Below are the code and all the weights of a small trained network. Each question names an input and a target symbol and asks about switching units off, where a switched-off unit gives its printed mean instead of its output.

import numpy as np


def w(rows, s, z=0):
    codes = np.array(rows[::2]) - 128.0
    scale = np.full(codes.shape[1], s)
    scale[-1] = z or s
    return codes * scale


def norm(h):
    return h / np.sqrt((h * h).mean(-1, keepdims=True) + 1e-5)


def f(y):
    return np.maximum(y, 0)


def softmax(a):
    e = np.exp(a - a.max(-1, keepdims=True))
    return e / e.sum(-1, keepdims=True)


def log_softmax(a):
    a = a - a.max(-1, keepdims=True)
    return a - np.log(np.exp(a).sum(-1, keepdims=True))


def net(x, mask):
    ids = ['ΔΘΠΨαβεστ'.index(c) for c in x.split()]
    T = len(ids)
    res = E[ids] + P[:T]
    u = 0
    for l in range(2):
        q, k, v = (norm(res) @ M[l].T for M in (Q, K, V))
        z = softmax(np.where(np.tri(T) > 0, q @ k.T / 2**0.5, -1e9)) @ v
        res = res + np.where(mask[u], z, O[l][:, -1]) @ O[l][:, :-1]
        u += 1
        y = f(norm(res) @ A[l][:, :-1].T + A[l][:, -1])
        res = res + np.where(mask[u : u + 4], y, B[l][:, -1]) @ B[l][:, :-1]
        u += 4
    return log_softmax(norm(res)[-1] @ U[:, :-1].T + U[:, -1])


Q, K, V, O, A, B = {}, {}, {}, {}, {}, {}
E = w([
[79,146,121,121,173,140,147,106,136,126,155,159],'Δ',
[80,131,126,188,139,115,133,93,85,122,145,200],'Θ',
[143,134,61,95,132,115,130,196,111,120,108,193],'Π',
[56,174,132,124,154,143,124,108,87,98,148,139],'Ψ',
[92,137,118,148,188,127,80,91,134,81,158,154],'α',
[131,161,202,111,123,144,94,149,151,148,113,160],'β',
[63,169,121,157,123,122,129,152,139,95,171,126],'ε',
[139,143,73,120,160,137,79,98,117,211,94,120],'σ',
[159,101,115,122,32,107,164,97,212,127,2,83],'τ',
],0.0061)
P = w([
[55,227,124,132,221,6,85,120,120,139,178,174],'0',
[79,224,107,130,185,45,90,148,123,137,133,179],'1',
[112,188,108,139,161,81,93,131,150,131,108,181],'2',
[116,157,97,121,114,167,110,140,146,106,86,148],'3',
[118,110,107,120,85,212,116,136,159,106,59,166],'4',
[135,63,80,132,60,250,143,110,153,86,56,163],'5',
],0.0027)
Q[0] = w([
[255,20,136,96,133,52,180,192,53,176,208,9],'0.h0',
[136,108,182,157,150,114,151,101,105,115,206,70],'0.h0',
],0.0059)
K[0] = w([
[21,151,127,163,204,128,134,102,78,90,254,143],'0.h0',
[79,194,162,115,192,166,95,149,100,113,233,177],'0.h0',
],0.0055)
V[0] = w([
[120,166,124,106,167,106,77,150,115,150,136,198],'0.h0',
[116,94,3,125,140,108,181,121,101,96,125,120],'0.h0',
],0.0055)
O[0] = w([
[162,10,164,143,76,195,170,106,139,107,95,50,254],'0.h0',
[165,216,66,254,249,147,160,173,60,106,199,67,6],'0.h0',
],0.0037,0.007)
A[0] = w([
[137,117,113,129,138,129,131,133,137,140,123,133,98],'0.n0',
[127,99,144,91,212,151,252,101,177,173,211,97,2],'0.n1',
[114,221,71,202,184,129,121,146,85,128,174,120,106],'0.n2',
[107,169,203,74,122,105,128,89,6,125,130,54,11],'0.n3',
],0.003,0.0025)
B[0] = w([
[125,135,130,126,137,136,122,135,132,122,139,113,131],'0.n0',
[94,113,157,146,229,173,252,195,197,168,125,129,165],'0.n1',
[175,54,169,47,44,86,132,125,135,151,100,148,251],'0.n2',
[89,232,147,104,98,157,149,149,65,72,52,83,146],'0.n3',
],0.0034,0.0015)
Q[1] = w([
[127,165,142,139,235,3,114,125,75,151,169,133],'1.h0',
[56,117,96,183,175,221,151,124,139,47,61,145],'1.h0',
],0.0049)
K[1] = w([
[160,85,163,189,132,43,185,113,131,107,168,4],'1.h0',
[215,121,43,96,111,194,98,190,86,171,100,141],'1.h0',
],0.0043)
V[1] = w([
[132,183,69,83,183,86,48,88,96,242,126,163],'1.h0',
[150,98,142,160,108,215,140,4,150,180,91,15],'1.h0',
],0.003)
O[1] = w([
[23,78,100,228,77,254,112,98,139,137,102,77,2],'1.h0',
[35,117,143,105,191,24,38,71,137,196,111,89,210],'1.h0',
],0.0031,0.0028)
A[1] = w([
[119,110,148,138,160,81,95,79,107,152,116,95,84],'1.n0',
[235,41,148,159,105,193,199,148,78,83,144,48,7],'1.n1',
[111,228,104,91,121,1,78,182,175,160,167,172,49],'1.n2',
[68,83,101,200,125,217,95,127,127,208,121,38,2],'1.n3',
],0.0051,0.0023)
B[1] = w([
[193,147,113,136,95,166,127,166,137,127,129,113,206],'1.n0',
[137,135,73,41,6,152,177,255,132,87,240,128,224],'1.n1',
[119,195,47,125,118,47,106,101,169,208,144,131,252],'1.n2',
[106,78,88,182,141,167,92,196,58,227,113,52,164],'1.n3',
],0.0061,0.0018)
U = w([
[118,219,56,115,132,19,100,87,166,190,140,155,96],'Δ',
[233,97,114,144,206,121,27,76,159,46,174,79,86],'Θ',
[152,147,97,95,54,187,187,234,111,70,218,122,184],'Π',
[89,67,79,189,142,179,73,169,82,221,113,34,156],'Ψ',
[115,112,162,116,253,137,241,149,160,160,140,125,107],'α',
[100,51,178,68,50,136,98,75,175,140,68,164,222],'β',
[189,71,143,235,105,87,161,82,44,119,155,197,95],'ε',
[121,190,126,173,113,224,126,138,141,107,107,167,6],'σ',
[93,204,164,77,155,108,119,101,29,46,79,54,72],'τ',
],0.0039,0.0011)

Each question gives the input, a string of symbols that net reads in full, and the target symbol t.
The units are the heads (2 rows each of Q, K, V and O) and the neurons (one row each of A and B). Each row of codes is followed by its name. A weight is (code - 128) times the scale printed after its matrix; where a second scale follows, it is the last column's (O, A, B and U).
mask holds one flag per unit, layer by layer, with each layer's heads first. A switched-off unit (its flag False) gives its mean, the last column of its rows in O or B, instead of its output. The means were averaged over made-up inputs and are rounded, as every weight is.
A unit's drop is (log p(t) with every unit on - log p(t) with that unit switched off) / (log p(t) with every unit on - log p(t) with every unit switched off).
The circuit of an input: a set's keep is (log p(t) with only the set's units on - log p(t) with every unit switched off) / (log p(t) with every unit on - log p(t) with every unit switched off). Starting from all 10 units, units are removed one at a time, each time the one whose removal leaves the highest keep (on an exact tie, the one counted first), for as long as the keep stays at least 0.8.
units of the circuit, in order: the units of the circuit, biggest drop first
most important unit: the unit with the biggest drop
top k neurons: the k neurons with the biggest drops, biggest first
drop of u: that unit's drop, to one decimal
input Π τ Ψ, target Δ: units of the circuit, in order => [0.h0, 1.n2]
input β Π Ψ Θ Θ Ψ, target Π: units of the circuit, in order => [1.n1, 0.h0]
input Ψ α β Δ σ Ψ, target Ψ: units of the circuit, in order => [0.h0, 1.h0, 1.n3]
input Θ Ψ β Π Π ε, target Π: units of the circuit, in order => [0.h0, 1.n1]
input τ Ψ β β β, target σ: units of the circuit, in order => [1.h0, 0.h0]
input β Ψ β ε β σ, target Ψ: units of the circuit, in order => [0.h0, 1.n3]
input ε ε σ Δ, target Ψ: units of the circuit, in order => [0.h0, 1.n3]
input Δ ε Δ Θ, target ε: units of the circuit, in order => [0.h0]
input β Θ β β σ α, target Ψ: units of the circuit, in order => [1.h0, 0.h0, 1.n3]
input τ Ψ Ψ Δ Π ε, target Π: top 2 neurons => [1.n1, 0.n2]
input Δ Ψ β σ ε, target Ψ: units of the circuit, in order => [0.h0, 1.h0, 1.n3]
input Δ α ε, target Δ: units of the circuit, in order => [1.h0, 0.h0, 1.n2]
input Δ β τ Π, target Δ: units of the circuit, in order => [0.h0, 1.n2]
input β Ψ σ Ψ, target Ψ: most important unit => 1.h0
input Ψ ε ε τ Π α, target Δ: top 2 neurons => [1.n2, 0.n2]
input ε Π Δ, target Π: drop of 1.n0 => 0.0
input Δ ε Ψ τ Δ, target Δ: drop of 1.n2 => 0.1
input β σ β Δ σ, target Ψ: drop of 1.n3 => 0.2
